array([ 46,  95,  88, 194,  34, 104, 161]) gives 194, 194

array([217, 672, 689, 887, 945]) gives 689, 945

array([9, 2, 7, 4, 0]) gives 7, 9

array([[4538, 6239, 5908, 3884, 4771, 2499, 4240],
       [5992, 3884, 4051, 3684, 5515, 6903, 4310],
       [1050, 2892, 3394, 9288, 1874, 2614, 4505]]) gives 3684, 9288

array([4, 7, 5, 6, 1]) gives 5, 7

array([344, 773, 506, 920, 258, 103, 535]) gives 920, 920

array([17, 12, 80, 14,  2, 40, 41]) gives 14, 80

array([8855, 4849, 9714, 5272, 2290]) gives 9714, 9714

array([5901, 9772, 7356, 7239, 4716, 1155, 7798]) gives 7239, 9772

array([-22, -18,  38,  24, -29, -45,  28]) gives 24, 38
---
-334	15	-159	-190	140	-367	-654
-605	346	43	-273	60	-340	-512
558	-669	-376	210	137	-23	-495
=> 137

-588	270	-64	-592	93	-126	-716 => 93

709	-254	250	106	-203 => 250

331	242	-370	-138	-477	427
395	397	355	358	195	628
=> 358

46	12	-622	356	-539	215 => 356

-175	734	-540	-368	-289 => -540

585	131	-570	735 => 131

13	37	561	256	335	-371 => 256

-121	234	-39	523	158 => -39
---
-38	44	-140	82
-597	-473	48	-614
39	-26	692	-9
yields -473

-711	-272	-133	-55	292
498	195	437	250	-49
yields -272

364	230	105	27	200	72	17
654	-437	65	33	-280	520	352
yields 230

321	123	231	156	-143	125	-83
-555	-154	-25	-114	182	-186	175
yields 123

526	183	-266	-740
-262	-161	312	341
yields 183

637	-583	-284	-302
-498	122	238	-158
yields -583

35	92	18	-2	-80
144	-30	-687	-38	297
15	-104	-269	-12	169
yields -30

233	527	-346	-76	134	-287	-695
456	-314	406	204	125	-48	207
yields 527

-272	557	146	158	-320
-429	-361	-462	310	244
yields 557
---
254	-95	551	53
-355	61	-422	12
229	-253	-379	275
: 229

330	-627	-503	97	104	65	346
705	-29	-61	393	168	66	-376
-206	77	56	-136	-25	-58	84
: -206

-429	-318	-443	254	-2
-490	-134	-171	572	-347
86	-310	-190	-721	-175
: 86

-125	80	126	153	184	132
-418	-157	219	596	641	354
19	-722	-493	-132	-541	-174
: 19

-189	266	534	23	154	283
6	181	-59	84	-8	165
-245	560	-298	321	-6	487
: -245

176	95	651	-216
139	57	649	-152
208	205	39	-340
: 208

246	222	-314	353	449	7	-626
-513	39	-38	-128	-333	150	416
38	302	-151	486	454	80	-622
: 38
---
array([-469,   -7,   25,  288,  553,  122, -414]) ==> 25
array([ 456,  166,  -86, -547,  625]) ==> -86
array([ 212,  124,  545, -378,  417, -304]) ==> 545
array([ 191,  535,  514,  311, -481]) ==> 514
array([ 220,   77,  745, -541, -218, -362,  645]) ==> 745
array([-583, -192,  -96, -288,  259,   60]) ==> -96
---
5390  2584  3622  5326  6148  3300
4619  2840  3298  7753  4428  2044
5353  2585  3556  5263  6362  3293
ans = 5326

3264  3635  5041  2650  6467  5658
3518  4029  4795  3661  5092  4432
4257  2699  1907  5409  9366  5958
ans = 2650

196  182  140  176  125  213
197  143  142   69   92   45
177  166   21  177  152  106
ans = 176

360   77  166  552  242  104
302  339   98  398  296  816
240  234  375  337  281  363
ans = 552

14  25  60  37  27  22
32  60  95  83  23  22
14  25  66  37  23  22
ans = 37

4  4  5  6  4  4
5  4  3  5  4  3
2  7  4  3  1  2
ans = 6
---
array([139,  96, 181,  59, 216]) => 181

array([[-200,  925,  339,  -42,   45,   52, -184],
       [-141, -802,   64, -198, -377,   69,  151],
       [ 338,  -68, -559,  378, -501, -109,  165]]) => 339

array([[6, 7, 7, 7, 5, 6],
       [7, 1, 4, 7, 3, 7],
       [1, 5, 4, 2, 7, 5]]) => 7

array([0, 4, 5, 9, 1]) => 5

array([ 541, -552,  662, -388]) => 662

array([[6340, 4674, 4198, 6973, 1912, 3659],
       [8104, 5779, 5417, 8106, 6091, 6501],
       [6510, 5519, 5453, 6403, 3683, 6221]]) => 4198

array([0, 3, 1, 8, 4, 0, 2]) => 1

array([1679, 9150, 4182, 2176]) => 4182

array([[ 59,  60, 140,  60, 138, 218, 105],
       [ 35,   6, 128,  60,  87, 138,  94]]) => 140
---
-122	230	519	253	-519	-631	-153 -> -153
656	409	43	-246 -> -246
-120	27	-307	121	502	-636	-107 -> -107
-556	187	234	604	89	-414	-485 -> -485
681	-631	-407	-541	74	2 -> 2
-303	-736	-392	-505 -> -505
571	70	52	41	-569	-462	230 -> 230
---
(20, 40, -38, -26, 49, -9, 24) => -26, 49
(-11, 43, 26, -32, -43) => 26, 43
((4029, 2043, 3629, 3469, 2837), (2634, 1737, 2632, 6333, 5475), (3308, 8417, 3158, 2029, 6506)) => 2632, 8417
(2, 0, 20, -29, -34, -27, 34) => -29, 34
(1, 7, 4, 4, 4) => 4, 7
(81, 50, 38, 46, 42, 53, 17) => 46, 81
((4992, 7631, 8897, 6419, 5658), (2644, 7141, 4049, 6664, 5031), (5321, 6250, 5407, 6656, 4695)) => 4049, 8897
(764, 283, 551, 631, 500, 170, 750) => 631, 764
---
0.122,0.055,-0.181,0.111
0.005,0.168,0.061,-0.024
→ 0.122, -0.024

0.133,0.031,0.045,-0.124,-0.062,0.080 → 0.133, 0.080

-11.61,-0.13,11.99,-19.85
-11.62,-20.33,-20.28,-18.72
-11.68,2.57,16.24,-20.02
→ -11.61, -20.02

-11.357,-10.936,8.496,-1.094
-13.173,-12.366,11.070,-0.464
→ -11.357, -0.464

0.159,-0.120,0.046,0.135,0.087,-0.111,0.167 → 0.159, 0.167

0.185,0.155,0.056,-0.165,-0.189,0.105 → 0.185, 0.105
---
Input: -735,-319,-177,525,-606
Output: 525
Input: -48,-43,41,33,28,-3
Output: 28
Input: 3107,4492,3154,2715,2968,7986,4837
Output: 7986
Input: 7,0,2,1,0,2,3
Output: 2
Input: 374,791,504,219,556,634
Output: 556
Input: 246,471,377,212,878,745
Output: 878
Input: 6019,7124,5080,3502,8547,2977,2080
Output: 2977
---
(380, 177, 280, 453, -637) >> 380
(671, 377, -582, -116, -340) >> 671
(-374, -26, 558, 51, -14) >> -374
(622, -418, -495, -374, -551) >> 622
(386, 171, 697, -152, 289) >> 386
(577, 291, 349, -122, 452) >> 577
(61, -632, 280, -616, 651) >> 61
(35, -160, -45, 687, 42) >> 35
(151, 505, 633, -393, 334) >> 151
(-507, 111, 210, 682, 101) >> -507
---
[[-423 -679 -140 -141 -148  -78]
 [-342 -496 -140 -301 -251  -78]] gives -141

[[ 277 -400 -485  353  -94  -63]
 [-323  -93 -651  166   17 -172]] gives 353

[[ 151 -119   71  -26  452  197]
 [ 603 -510 -317  179  452  686]] gives -26

[[  27 -585 -173 -115 -122    4]
 [-244  -52   51 -167  228   16]] gives -115

[[-312  306  159  506 -576 -409]
 [-246 -162   67 -515 -118  427]] gives 506

[[ 536 -110   19 -210  143  148]
 [ 203  -42  175 -429   70  177]] gives -210

[[ 228 -116  -11   73 -721  146]
 [-170  143  153 -175  522 -214]] gives 73
---
[2 8 4 5] | 8, 2

[-397 -601  -34  316  977] | 977, -601

[[4 5 4 2 7]
 [5 6 4 7 4]
 [8 5 4 5 5]] | 8, 2

[[194 549 672 798]
 [626 511 294 138]] | 798, 138

[[47 38 36 48 55 34 33]
 [48  9 25 44 73 15 33]
 [50 31 44 46 40 40 77]] | 77, 9

[6846 8853 1903 3687 1819 3527 9714] | 9714, 1819

[804 166 525 922 587 747] | 922, 166

[[116 168  83  92 114 125]
 [ 61 161 102  79  34 137]
 [234  83  83 167  97  79]] | 234, 34

[3324 7626 9369 6107 9508 1869] | 9508, 1869

[[9 6 0 6 5 4]
 [6 6 5 8 6 3]
 [6 6 6 6 6 6]] | 9, 0
